Below is a small trained network, with its code and all its weights. Each question gives an input and a target symbol and asks what happens when units are switched off, that is, made to give their printed mean instead of their output.

import numpy as np


def w(rows, s, z=0):
    codes = np.array(rows[::2]) - 128.0
    scale = np.full(codes.shape[1], s)
    scale[-1] = z or s
    return codes * scale


def f(y):
    return np.maximum(y, 0)


def softmax(a):
    e = np.exp(a - a.max(-1, keepdims=True))
    return e / e.sum(-1, keepdims=True)


def log_softmax(a):
    a = a - a.max(-1, keepdims=True)
    return a - np.log(np.exp(a).sum(-1, keepdims=True))


def net(x, mask):
    ids = ['ΘΞΦβγπστω'.index(c) for c in x.split()]
    T = len(ids)
    res = E[ids] + P[:T]
    q, k, v = (res @ M[0].T for M in (Q, K, V))
    z = softmax(np.where(np.tri(T) > 0, q @ k.T / 3**0.5, -1e9)) @ v
    res = res + np.where(mask[0], z, O[0][:, -1]) @ O[0][:, :-1]
    y = f(res @ A[0][:, :-1].T + A[0][:, -1])
    res = res + np.where(mask[1:13], y, B[0][:, -1]) @ B[0][:, :-1]
    return log_softmax(res[-1] @ U[:, :-1].T + U[:, -1])


Q, K, V, O, A, B = {}, {}, {}, {}, {}, {}
E = w([
[143,81,143],'Θ',
[133,177,199],'Ξ',
[59,134,229],'Φ',
[1,205,120],'β',
[146,70,137],'γ',
[168,92,152],'π',
[146,82,141],'σ',
[71,47,86],'τ',
[159,71,140],'ω',
],0.0097)
P = w([
[147,147,95],'0',
[69,111,153],'1',
[156,145,98],'2',
[63,86,162],'3',
[160,145,107],'4',
[45,65,183],'5',
[169,141,111],'6',
[42,37,190],'7',
[181,138,121],'8',
[74,3,158],'9',
[198,143,140],'10',
[51,78,91],'11',
[215,152,168],'12',
[20,93,35],'13',
],0.017)
Q[0] = w([
[38,10,238],'H1',
[56,78,133],'H1',
[97,197,143],'H1',
],0.012)
K[0] = w([
[246,118,245],'H1',
[183,138,255],'H1',
[117,221,71],'H1',
],0.009)
V[0] = w([
[120,62,73],'H1',
[7,123,164],'H1',
[143,107,142],'H1',
],0.018)
O[0] = w([
[101,62,10,192],'H1',
[46,192,107,255],'H1',
[123,73,139,158],'H1',
],0.011,0.0042)
A[0] = w([
[146,117,218,202],'N1',
[179,92,73,113],'N2',
[100,74,184,122],'N3',
[93,67,82,141],'N4',
[135,118,219,122],'N5',
[138,182,66,151],'N6',
[196,193,167,54],'N7',
[123,203,127,203],'N8',
[156,209,47,151],'N9',
[109,110,246,1],'N10',
[20,111,173,159],'N11',
[83,95,61,71],'N12',
],0.012,0.0075)
B[0] = w([
[126,93,164,178],'N1',
[118,147,68,161],'N2',
[169,156,164,200],'N3',
[73,154,95,225],'N4',
[40,142,158,157],'N5',
[172,142,193,189],'N6',
[2,174,87,130],'N7',
[101,73,148,200],'N8',
[195,131,190,201],'N9',
[158,223,57,150],'N10',
[184,98,61,254],'N11',
[189,239,132,185],'N12',
],0.0096,0.012)
U = w([
[125,97,124,68],'Θ',
[53,132,163,78],'Ξ',
[81,31,213,254],'Φ',
[179,149,246,172],'β',
[67,131,85,103],'γ',
[222,62,121,69],'π',
[129,101,122,53],'σ',
[143,196,110,173],'τ',
[141,93,108,57],'ω',
],0.012,0.0063)

Each question gives the input, a string of symbols that net reads in full, and the target symbol t.
The units are the heads (3 rows each of Q, K, V and O) and the neurons (one row each of A and B). Each row of codes is followed by its name. A weight is (code - 128) times the scale printed after its matrix; where a second scale follows, it is the last column's (O, A, B and U).
mask holds one flag per unit, heads first, then neurons. A switched-off unit (its flag False) gives its mean, the last column of its rows in O or B, instead of its output. The means were averaged over made-up inputs and are rounded, as every weight is.
A unit's drop is (log p(t) with every unit on - log p(t) with that unit switched off) / (log p(t) with every unit on - log p(t) with every unit switched off).
The circuit of an input: a set's keep is (log p(t) with only the set's units on - log p(t) with every unit switched off) / (log p(t) with every unit on - log p(t) with every unit switched off). Starting from the 12 units with the biggest drops (on a tie, the unit counted first), units are removed one at a time, each time the one whose removal leaves the highest keep (on an exact tie, the one counted first), for as long as the keep stays at least 0.8.
circuit, biggest first: the units of the circuit, biggest drop first
most important unit: the unit with the biggest drop
k most important neurons: the k neurons with the biggest drops, biggest first
input σ π γ π Ξ π Ξ Ξ, target β: circuit, biggest first : (H1, N10, N1)
input β β σ τ β τ ω π β β π τ, target Φ: circuit, biggest first : (H1, N11)
input Θ ω Φ σ π ω β Ξ ω π τ π π Φ, target Φ: most important unit : H1
input π π τ β τ π ω π τ π, target τ: circuit, biggest first : (N12, H1)
input β π β β σ, target β: 3 most important neurons : (N9, N6, N4)
input π τ Θ π Ξ π τ π π β σ σ π Θ, target Φ: circuit, biggest first : (H1, N11, N12)
input β σ π π π β β β π τ π σ π Ξ, target Φ: circuit, biggest first : (H1, N12, N11)
input ω γ β π, target γ: circuit, biggest first : (H1, N9)
input π π τ β τ ω β τ, target γ: circuit, biggest first : (N4, H1)
input π π β γ Φ ω τ Φ, target τ: 3 most important neurons : (N10, N11, N3)
input ω π γ π π Ξ σ π γ π π τ π ω, target Φ: circuit, biggest first : (H1, N11)
input Ξ β ω π Θ, target β: circuit, biggest first : (H1, N9, N4)
input π π π π π Θ π τ β τ Θ, target τ: circuit, biggest first : (H1, N12)
input τ ω β τ, target γ: circuit, biggest first : (H1)
input π ω π π β Ξ π β ω π τ σ, target τ: 2 most important neurons : (N12, N8)
input Ξ σ β γ σ, target β: 2 most important neurons : (N11, N4)
input τ β π Ξ β ω β Φ, target γ: circuit, biggest first : (N10, N9)
input ω π γ β π, target β: circuit, biggest first : (H1, N9, N6, N4)
input τ β γ, target β: 2 most important neurons : (N9, N6)
input γ π Φ, target Φ: most important unit : N12
input π π τ β π π β, target β: 3 most important neurons : (N9, N6, N4)
input π γ ω β β π τ π β σ, target γ: 3 most important neurons : (N4, N9, N6)
input β π β σ, target γ: 2 most important neurons : (N9, N6)
input β ω τ τ Ξ π γ π ω β Ξ γ, target β: 3 most important neurons : (N10, N3, N8)
input σ π Ξ Θ π Θ π π β γ, target γ: 2 most important neurons : (N4, N9)
input σ ω τ ω, target τ: 2 most important neurons : (N12, N8)
